Here is a tiny trained network, its code and every weight. The questions are about switching its units off for an input and a target symbol, where a switched-off unit gives its printed mean instead of its output.

import numpy as np


def w(rows, s, z=0):
    codes = np.array(rows[::2]) - 128.0
    scale = np.full(codes.shape[1], s)
    scale[-1] = z or s
    return codes * scale


def softmax(a):
    e = np.exp(a - a.max(-1, keepdims=True))
    return e / e.sum(-1, keepdims=True)


def log_softmax(a):
    a = a - a.max(-1, keepdims=True)
    return a - np.log(np.exp(a).sum(-1, keepdims=True))


def net(x, mask):
    ids = ['βγδεζηλξπστψ'.index(c) for c in x.split()]
    T = len(ids)
    res = E[ids] + P[:T]
    u = 0
    for l in range(3):
        r = res
        for j in range(2):
            rows = slice(2 * j, 2 * j + 2)
            q, k, v = (r @ M[l][rows].T for M in (Q, K, V))
            z = softmax(np.where(np.tri(T) > 0, q @ k.T / 2**0.5, -1e9)) @ v
            o = O[l][rows]
            res = res + np.where(mask[u + j], z, o[:, -1]) @ o[:, :-1]
        u += 2
    return log_softmax(res[-1] @ U[:, :-1].T + U[:, -1])


Q, K, V, O = {}, {}, {}, {}
E = w([
[144,105,49,154,247,139,102,125,80,145,188],'β',
[156,134,118,74,148,208,162,221,198,75,107],'γ',
[175,166,188,65,174,21,83,187,189,169,234],'δ',
[114,90,94,38,81,183,175,175,83,153,165],'ε',
[231,50,59,83,92,79,216,65,229,84,223],'ζ',
[123,220,118,99,80,134,33,205,169,130,55],'η',
[134,24,226,172,192,196,163,131,59,244,91],'λ',
[203,180,145,125,127,8,122,75,106,74,67],'ξ',
[171,96,99,170,243,248,126,156,71,55,165],'π',
[130,34,159,160,138,208,83,167,150,84,127],'σ',
[76,24,103,103,173,149,96,79,135,178,175],'τ',
[94,23,125,122,178,111,193,235,121,168,54],'ψ',
],0.017)
P = w([
[65,110,99,167,186,103,52,153,98,123,224],'0',
[118,96,96,110,137,135,116,163,122,135,153],'1',
[122,115,91,144,130,141,78,108,145,157,161],'2',
[142,98,101,112,132,135,108,133,172,164,107],'3',
[148,133,129,128,133,142,74,116,176,163,132],'4',
[139,125,98,111,121,130,47,105,179,145,120],'5',
[155,133,110,111,125,125,59,107,195,152,106],'6',
[171,147,129,129,112,131,71,90,217,179,97],'7',
[154,169,140,96,110,111,36,97,203,154,120],'8',
[147,174,121,141,107,113,2,65,202,148,119],'9',
],0.0073)
Q[0] = w([
[79,117,31,160,83,46,208,180,105,171,137],'L0H1',
[151,201,109,138,50,143,191,206,77,73,253],'L0H1',
[220,196,52,72,218,132,87,135,174,108,151],'L0H2',
[156,140,154,115,251,92,3,219,156,129,118],'L0H2',
],0.0063)
K[0] = w([
[146,120,107,83,137,179,111,148,123,159,132],'L0H1',
[137,89,136,107,155,164,113,149,128,111,150],'L0H1',
[248,169,84,136,112,48,92,80,118,77,129],'L0H2',
[152,138,153,124,148,118,131,125,135,123,37],'L0H2',
],0.012)
V[0] = w([
[75,140,101,167,125,137,137,159,181,170,162],'L0H1',
[160,43,55,97,174,175,47,190,201,239,160],'L0H1',
[201,174,2,42,197,224,105,185,182,227,160],'L0H2',
[95,74,105,181,166,191,134,145,128,163,159],'L0H2',
],0.0052)
O[0] = w([
[103,144,109,179,76,185,153,185,106,101,96,131],'L0H1',
[94,95,120,244,126,98,141,86,206,139,132,255],'L0H1',
[207,121,75,126,57,138,114,178,68,175,138,186],'L0H2',
[127,99,118,108,191,93,138,199,102,50,190,119],'L0H2',
],0.011,0.0074)
Q[1] = w([
[52,113,92,193,202,94,174,124,87,195,57],'L1H1',
[43,204,79,120,196,153,97,169,76,114,192],'L1H1',
[174,93,178,217,120,59,157,134,133,119,192],'L1H2',
[2,119,172,146,119,183,208,98,69,152,45],'L1H2',
],0.0057)
K[1] = w([
[141,84,71,161,155,203,83,215,173,145,109],'L1H1',
[173,135,112,98,134,150,157,254,55,113,180],'L1H1',
[123,110,128,128,144,183,155,163,151,239,148],'L1H2',
[24,41,115,200,109,199,229,93,16,148,101],'L1H2',
],0.0071)
V[1] = w([
[218,137,133,135,61,21,159,67,102,37,75],'L1H1',
[221,78,126,125,163,88,103,145,148,156,132],'L1H1',
[128,209,141,67,129,54,145,150,182,147,153],'L1H2',
[191,158,254,142,149,74,90,112,193,159,97],'L1H2',
],0.0051)
O[1] = w([
[187,84,161,184,79,95,2,73,86,59,112,70],'L1H1',
[141,69,190,177,117,155,134,138,97,193,57,255],'L1H1',
[127,100,182,113,166,48,223,144,196,226,114,109],'L1H2',
[175,78,170,196,46,181,148,116,68,176,99,155],'L1H2',
],0.0083,0.0063)
Q[2] = w([
[121,136,156,60,65,139,126,146,82,233,121],'L2H1',
[149,72,71,139,81,106,131,128,31,220,175],'L2H1',
[104,231,153,2,184,166,173,97,78,47,138],'L2H2',
[75,211,123,57,133,116,63,152,51,62,165],'L2H2',
],0.0063)
K[2] = w([
[195,138,196,69,168,17,51,91,97,189,92],'L2H1',
[156,53,120,58,90,50,132,125,92,204,182],'L2H1',
[72,117,69,114,198,194,254,187,81,102,175],'L2H2',
[79,163,126,98,122,165,220,100,40,122,159],'L2H2',
],0.0064)
V[2] = w([
[51,95,57,129,100,89,137,84,33,172,85],'L2H1',
[117,160,132,122,99,67,144,17,59,109,102],'L2H1',
[230,13,120,122,187,96,208,49,198,19,195],'L2H2',
[70,106,26,219,169,174,184,188,44,55,1],'L2H2',
],0.005)
O[2] = w([
[129,212,69,119,173,156,193,95,67,228,128,146],'L2H1',
[139,120,126,126,84,143,99,153,124,121,7,2],'L2H1',
[110,115,23,173,117,107,189,89,93,66,156,140],'L2H2',
[133,177,160,86,199,130,183,77,132,113,60,54],'L2H2',
],0.011,0.0073)
U = w([
[166,196,119,138,182,2,75,139,54,151,153,183],'β',
[181,152,116,82,105,123,153,129,197,120,162,188],'γ',
[81,129,140,150,126,96,113,204,125,148,172,38],'δ',
[104,128,113,3,91,100,138,100,104,177,187,243],'ε',
[104,178,103,143,60,133,162,143,84,113,168,124],'ζ',
[130,142,164,69,178,132,69,167,123,166,146,170],'η',
[114,133,180,130,130,178,156,85,107,134,159,109],'λ',
[120,148,88,109,117,132,113,134,122,144,97,252],'ξ',
[176,127,136,128,163,162,80,162,111,82,157,68],'π',
[88,128,145,136,142,138,93,130,197,84,147,119],'σ',
[9,140,109,104,120,141,92,56,165,184,165,44],'τ',
[81,151,156,174,156,26,165,129,202,146,98,58],'ψ',
],0.0082,0.0037)

Each question gives the input, a string of symbols that net reads in full, and the target symbol t.
The units are the heads (2 rows each of Q, K, V and O). Each row of codes is followed by its name. A weight is (code - 128) times the scale printed after its matrix; where a second scale follows, it is the last column's (O and U).
mask holds one flag per head, layer by layer. A switched-off head (its flag False) gives its mean, the last column of its rows in O, instead of its output. The means were averaged over made-up inputs and are rounded, as every weight is.
A unit's drop is (log p(t) with every unit on - log p(t) with that unit switched off) / (log p(t) with every unit on - log p(t) with every unit switched off).
The circuit of an input: a set's keep is (log p(t) with only the set's units on - log p(t) with every unit switched off) / (log p(t) with every unit on - log p(t) with every unit switched off). Starting from all 6 units, units are removed one at a time, each time the one whose removal leaves the highest keep (on an exact tie, the one counted first), for as long as the keep stays at least 0.8.
units of the circuit, in order: the units of the circuit, biggest drop first
unit that matters most: the unit with the biggest drop
which heads matter: for each layer, one digit per head in row order, 1 if its drop is at least 0.15 and else 0, layers parted by /
drop when u is switched off: that unit's drop, to one decimal
input ψ β η ψ δ δ β β η ε, target η: units of the circuit, in order	[L2H2, L0H2]
input β β η ξ ζ π β τ, target ε: unit that matters most	L0H1
input ξ β ψ ξ ζ β π, target ζ: which heads matter	11 / 11 / 01
input τ β γ η ζ β ζ, target ζ: units of the circuit, in order	[L1H1, L2H2]
input ξ β β γ β η β ξ σ, target ξ: which heads matter	11 / 11 / 10
input β γ β γ ξ β σ β ψ ε, target ζ: which heads matter	01 / 10 / 01
input ξ η β β ψ ξ β ψ β, target ξ: units of the circuit, in order	[L2H1, L0H1, L1H2, L1H1]
input τ τ η σ β η ξ π ζ π, target λ: which heads matter	11 / 01 / 01
input ξ ε ξ, target ξ: units of the circuit, in order	[L2H1, L0H2, L0H1]
input δ π β β ε, target δ: units of the circuit, in order	[L0H2, L2H2, L1H2]
input γ δ ζ, target ζ: units of the circuit, in order	[L2H2, L1H1]
input β β η β η λ σ δ τ, target δ: units of the circuit, in order	[L2H2, L0H2, L1H2]
input σ σ β ψ ξ π, target λ: which heads matter	11 / 00 / 01
input β σ ψ, target ψ: units of the circuit, in order	[L2H2, L0H1]
input ε ξ ψ λ, target η: which heads matter	10 / 00 / 00
input ξ ξ ψ, target ξ: units of the circuit, in order	[L2H1, L1H1]
input ξ β β ξ λ ξ λ, target η: units of the circuit, in order	[L0H1]
input β β τ ξ β σ β σ, target π: which heads matter	10 / 10 / 00
input δ δ ψ ψ ζ π, target ζ: which heads matter	00 / 10 / 01
input ψ β β σ, target σ: units of the circuit, in order	[L1H2, L0H2, L2H1]
input β σ δ ψ β γ β β τ ψ, target δ: units of the circuit, in order	[L2H2]
input ξ β β β β τ η, target ξ: units of the circuit, in order	[L1H1, L2H1, L1H2]
input β β τ δ δ, target δ: which heads matter	00 / 00 / 01
input β ξ η β β β τ λ β β, target τ: which heads matter	01 / 10 / 00
input ε ψ β ψ ζ β, target ζ: which heads matter	00 / 00 / 01
input ψ δ β β ψ β β β, target δ: drop when L2H2 is switched off	0.3
input π η η β β β ζ β, target ζ: drop when L2H2 is switched off	0.8
input ε ξ β β π σ δ, target ψ: drop when L1H2 is switched off	0.6
input β β ψ η β π, target η: units of the circuit, in order	[L2H2]
